Below is a small trained network, with its code and all its weights. Each question gives an input and a class and asks what happens when units are switched off, that is, made to give their printed mean instead of their output.

import numpy as np


def w(rows, s, z=0):
    codes = np.array(rows[::2]) - 128.0
    scale = np.full(codes.shape[1], s)
    scale[-1] = z or s
    return codes * scale


def f(y):
    return np.maximum(y, 0)


def log_softmax(a):
    a = a - a.max(-1, keepdims=True)
    return a - np.log(np.exp(a).sum(-1, keepdims=True))


def net(x, mask):
    res = np.array(x, float).reshape(1, 5) / 4 @ E
    y = f(res @ A[0][:, :-1].T + A[0][:, -1])
    res = res + np.where(mask, y, B[0][:, -1]) @ B[0][:, :-1]
    return log_softmax(res[-1] @ U[:, :-1].T + U[:, -1])


A, B = {}, {}
E = w([
[187,157,94,84,38],'x0',
[2,147,126,33,71],'x1',
[73,136,98,221,82],'x2',
[103,83,40,66,167],'x3',
[85,55,215,127,120],'x4',
],0.0064)
A[0] = w([
[157,93,110,121,149,22],'neuron 0',
[106,92,92,85,80,143],'neuron 1',
[133,116,127,244,90,177],'neuron 2',
[93,143,97,188,134,58],'neuron 3',
[112,120,71,83,93,116],'neuron 4',
[4,100,185,106,156,118],'neuron 5',
[163,148,159,149,116,220],'neuron 6',
[134,149,142,79,91,217],'neuron 7',
[156,178,195,116,87,84],'neuron 8',
[168,122,94,150,169,250],'neuron 9',
[163,114,140,220,102,20],'neuron 10',
[160,132,94,123,194,181],'neuron 11',
[116,164,94,151,141,106],'neuron 12',
[128,141,140,76,86,168],'neuron 13',
[113,118,84,96,84,134],'neuron 14',
[110,137,124,128,106,13],'neuron 15',
[190,69,140,120,175,4],'neuron 16',
[109,134,100,120,123,173],'neuron 17',
[73,171,43,124,108,208],'neuron 18',
[153,133,84,124,182,164],'neuron 19',
[140,164,158,161,109,180],'neuron 20',
],0.018,0.0021)
B[0] = w([
[167,117,134,87,136,160],'neuron 0',
[72,165,134,62,99,196],'neuron 1',
[64,255,149,164,176,221],'neuron 2',
[126,91,116,226,123,180],'neuron 3',
[86,158,86,65,99,200],'neuron 4',
[43,25,184,102,232,254],'neuron 5',
[160,131,170,181,100,182],'neuron 6',
[141,111,147,113,47,188],'neuron 7',
[173,67,191,182,63,184],'neuron 8',
[191,152,96,114,185,215],'neuron 9',
[79,240,148,151,162,198],'neuron 10',
[209,97,74,107,156,211],'neuron 11',
[146,119,93,175,134,169],'neuron 12',
[129,128,146,93,53,186],'neuron 13',
[93,160,100,71,97,190],'neuron 14',
[114,131,113,135,106,143],'neuron 15',
[205,128,171,70,174,201],'neuron 16',
[111,115,98,130,118,165],'neuron 17',
[93,87,15,166,101,233],'neuron 18',
[199,98,75,109,151,202],'neuron 19',
[121,145,172,176,92,175],'neuron 20',
],0.032,0.0095)
U = w([
[32,81,94,186,137,2],'0',
[53,21,222,111,238,180],'1',
[245,137,146,87,200,148],'2',
[159,114,3,165,166,108],'3',
[115,254,181,244,182,175],'4',
[52,127,92,52,44,117],'5',
[169,105,239,193,41,150],'6',
[109,253,113,88,144,100],'7',
],0.0047,0.0024)

Each question gives the input, the list of numbers given to net, and the class t.
The units are the neurons (one row each of A and B). Each row of codes is followed by its name. A weight is (code - 128) times the scale printed after its matrix; where a second scale follows, it is the last column's (A, B and U).
mask holds one flag per neuron, in row order. A switched-off neuron (its flag False) gives its mean, the last column of its row in B, instead of its output. The means were averaged over made-up inputs and are rounded, as every weight is.
A unit's drop is (log p(t) with every unit on - log p(t) with that unit switched off) / (log p(t) with every unit on - log p(t) with every unit switched off).
The circuit of an input: a set's keep is (log p(t) with only the set's units on - log p(t) with every unit switched off) / (log p(t) with every unit on - log p(t) with every unit switched off). Starting from the 12 units with the biggest drops (on a tie, the unit counted first), units are removed one at a time, each time the one whose removal leaves the highest keep (on an exact tie, the one counted first), for as long as the keep stays at least 0.8.
units of the circuit, in order: the units of the circuit, biggest drop first
unit that matters most: the unit with the biggest drop
top k neurons: the k neurons with the biggest drops, biggest first
drop of u: that unit's drop, to one decimal
input [4,-6,-1,7,-6], class 2: unit that matters most	neuron 16
input [2,-4,5,7,7], class 7: top 2 neurons	(neuron 5; neuron 8)
input [1,5,-1,-6,2], class 6: top 2 neurons	(neuron 8; neuron 7)
input [1,0,-4,2,-1], class 2: top 2 neurons	(neuron 18; neuron 2)
input [3,-8,-1,-3,-7], class 4: top 2 neurons	(neuron 10; neuron 2)
input [-1,-1,-6,0,3], class 2: units of the circuit, in order	(neuron 5; neuron 16)
input [-7,3,1,7,-4], class 3: top 2 neurons	(neuron 18; neuron 19)
input [-7,-7,2,2,2], class 4: top 2 neurons	(neuron 2; neuron 10)
input [1,-7,3,4,-3], class 2: top 3 neurons	(neuron 11; neuron 19; neuron 9)
input [-5,5,-1,2,-7], class 3: drop of neuron 19	0.2
input [1,2,0,6,2], class 5: drop of neuron 19	0.0
input [-6,-6,6,5,3], class 4: drop of neuron 2	0.3
input [5,-7,-3,-6,-5], class 4: drop of neuron 10	0.1
input [6,2,3,-4,-6], class 5: unit that matters most	neuron 18
